Below is a small trained network, with its code and all its weights. Each question gives an input and a target symbol and asks what happens when units are switched off, that is, made to give their printed mean instead of their output.

import numpy as np


def w(rows, s, z=0):
    codes = np.array(rows[::2]) - 128.0
    scale = np.full(codes.shape[1], s)
    scale[-1] = z or s
    return codes * scale


def f(y):
    return np.maximum(y, 0)


def softmax(a):
    e = np.exp(a - a.max(-1, keepdims=True))
    return e / e.sum(-1, keepdims=True)


def log_softmax(a):
    a = a - a.max(-1, keepdims=True)
    return a - np.log(np.exp(a).sum(-1, keepdims=True))


def net(x, mask):
    ids = ['ΓΔΞΠαεζηλτ'.index(c) for c in x.split()]
    T = len(ids)
    res = E[ids] + P[:T]
    q, k, v = (res @ M[0].T for M in (Q, K, V))
    z = softmax(np.where(np.tri(T) > 0, q @ k.T / 2**0.5, -1e9)) @ v
    res = res + np.where(mask[0], z, O[0][:, -1]) @ O[0][:, :-1]
    y = f(res @ A[0][:, :-1].T + A[0][:, -1])
    res = res + np.where(mask[1:13], y, B[0][:, -1]) @ B[0][:, :-1]
    return log_softmax(res[-1] @ U[:, :-1].T + U[:, -1])


Q, K, V, O, A, B = {}, {}, {}, {}, {}, {}
E = w([
[139,169,135],'Γ',
[236,102,245],'Δ',
[150,146,120],'Ξ',
[78,148,183],'Π',
[108,152,139],'α',
[237,76,89],'ε',
[114,93,222],'ζ',
[138,91,216],'η',
[164,125,138],'λ',
[179,131,152],'τ',
],0.011)
P = w([
[92,61,91],'0',
[125,140,158],'1',
[76,112,153],'2',
[75,89,82],'3',
[147,172,173],'4',
[96,92,161],'5',
[74,1,163],'6',
[173,170,197],'7',
[78,88,138],'8',
[60,107,47],'9',
[170,185,195],'10',
[83,96,131],'11',
[74,101,47],'12',
[155,208,177],'13',
],0.008)
Q[0] = w([
[92,135,45],'h1',
[9,52,190],'h1',
],0.011)
K[0] = w([
[71,64,61],'h1',
[63,179,250],'h1',
],0.012)
V[0] = w([
[111,199,203],'h1',
[254,47,143],'h1',
],0.0098)
O[0] = w([
[20,125,255,255],'h1',
[255,178,160,115],'h1',
],0.0078,0.0028)
A[0] = w([
[98,211,138,122],'n1',
[106,82,86,186],'n2',
[90,54,168,128],'n3',
[75,202,37,89],'n4',
[154,254,170,66],'n5',
[59,116,191,16],'n6',
[109,160,159,3],'n7',
[114,144,187,226],'n8',
[66,75,21,199],'n9',
[77,197,130,193],'n10',
[116,112,118,223],'n11',
[75,77,65,111],'n12',
],0.0091,0.0035)
B[0] = w([
[63,209,142,172],'n1',
[142,74,150,160],'n2',
[171,160,67,224],'n3',
[181,164,234,140],'n4',
[126,130,251,178],'n5',
[254,189,152,230],'n6',
[186,206,144,141],'n7',
[33,62,76,254],'n8',
[242,29,89,177],'n9',
[52,179,90,212],'n10',
[94,82,134,176],'n11',
[197,60,79,160],'n12',
],0.015,0.0067)
U = w([
[117,83,16,156],'Γ',
[62,80,112,80],'Δ',
[153,84,107,89],'Ξ',
[200,197,161,253],'Π',
[31,110,146,219],'α',
[152,235,1,165],'ε',
[135,96,152,37],'ζ',
[106,82,111,20],'η',
[107,54,93,103],'λ',
[113,112,198,98],'τ',
],0.0064,0.0036)

Each question gives the input, a string of symbols that net reads in full, and the target symbol t.
The units are the heads (2 rows each of Q, K, V and O) and the neurons (one row each of A and B). Each row of codes is followed by its name. A weight is (code - 128) times the scale printed after its matrix; where a second scale follows, it is the last column's (O, A, B and U).
mask holds one flag per unit, heads first, then neurons. A switched-off unit (its flag False) gives its mean, the last column of its rows in O or B, instead of its output. The means were averaged over made-up inputs and are rounded, as every weight is.
A unit's drop is (log p(t) with every unit on - log p(t) with that unit switched off) / (log p(t) with every unit on - log p(t) with every unit switched off).
The circuit of an input: a set's keep is (log p(t) with only the set's units on - log p(t) with every unit switched off) / (log p(t) with every unit on - log p(t) with every unit switched off). Starting from the 12 units with the biggest drops (on a tie, the unit counted first), units are removed one at a time, each time the one whose removal leaves the highest keep (on an exact tie, the one counted first), for as long as the keep stays at least 0.8.
units of the circuit, in order: the units of the circuit, biggest drop first
top k neurons: the k neurons with the biggest drops, biggest first
drop of u: that unit's drop, to one decimal
input τ Π Π ε Δ Π ε Γ Π η α η ε Ξ, target Π: units of the circuit, in order	(h1, n5)
input Π η Π Γ Γ Π Π Π α α τ, target α: units of the circuit, in order	(n6, n9, n3)
input Π α Π Π Π α λ λ, target α: top 2 neurons	(n6, n9)
input Π Ξ ζ λ Π α Ξ Π Π, target ε: units of the circuit, in order	(n6, n3, h1, n5)
input Γ ε α Π Γ Γ α α, target α: top neuron	(n6)
input Π Π τ Π ε, target Π: top 2 neurons	(n8, n5)
input α Γ Π Δ Π α Π, target Γ: top 2 neurons	(n3, n8)
input Δ λ λ α Γ Γ τ α η τ Π Π τ Π, target α: top 2 neurons	(n8, n10)
input Γ λ Γ ζ Δ α Γ α τ Π Π Ξ Γ Π, target α: drop of n8	0.6
input Π Π Γ Π Π λ α, target Γ: drop of n12	0.2
input η α α Π τ, target α: drop of n9	0.2
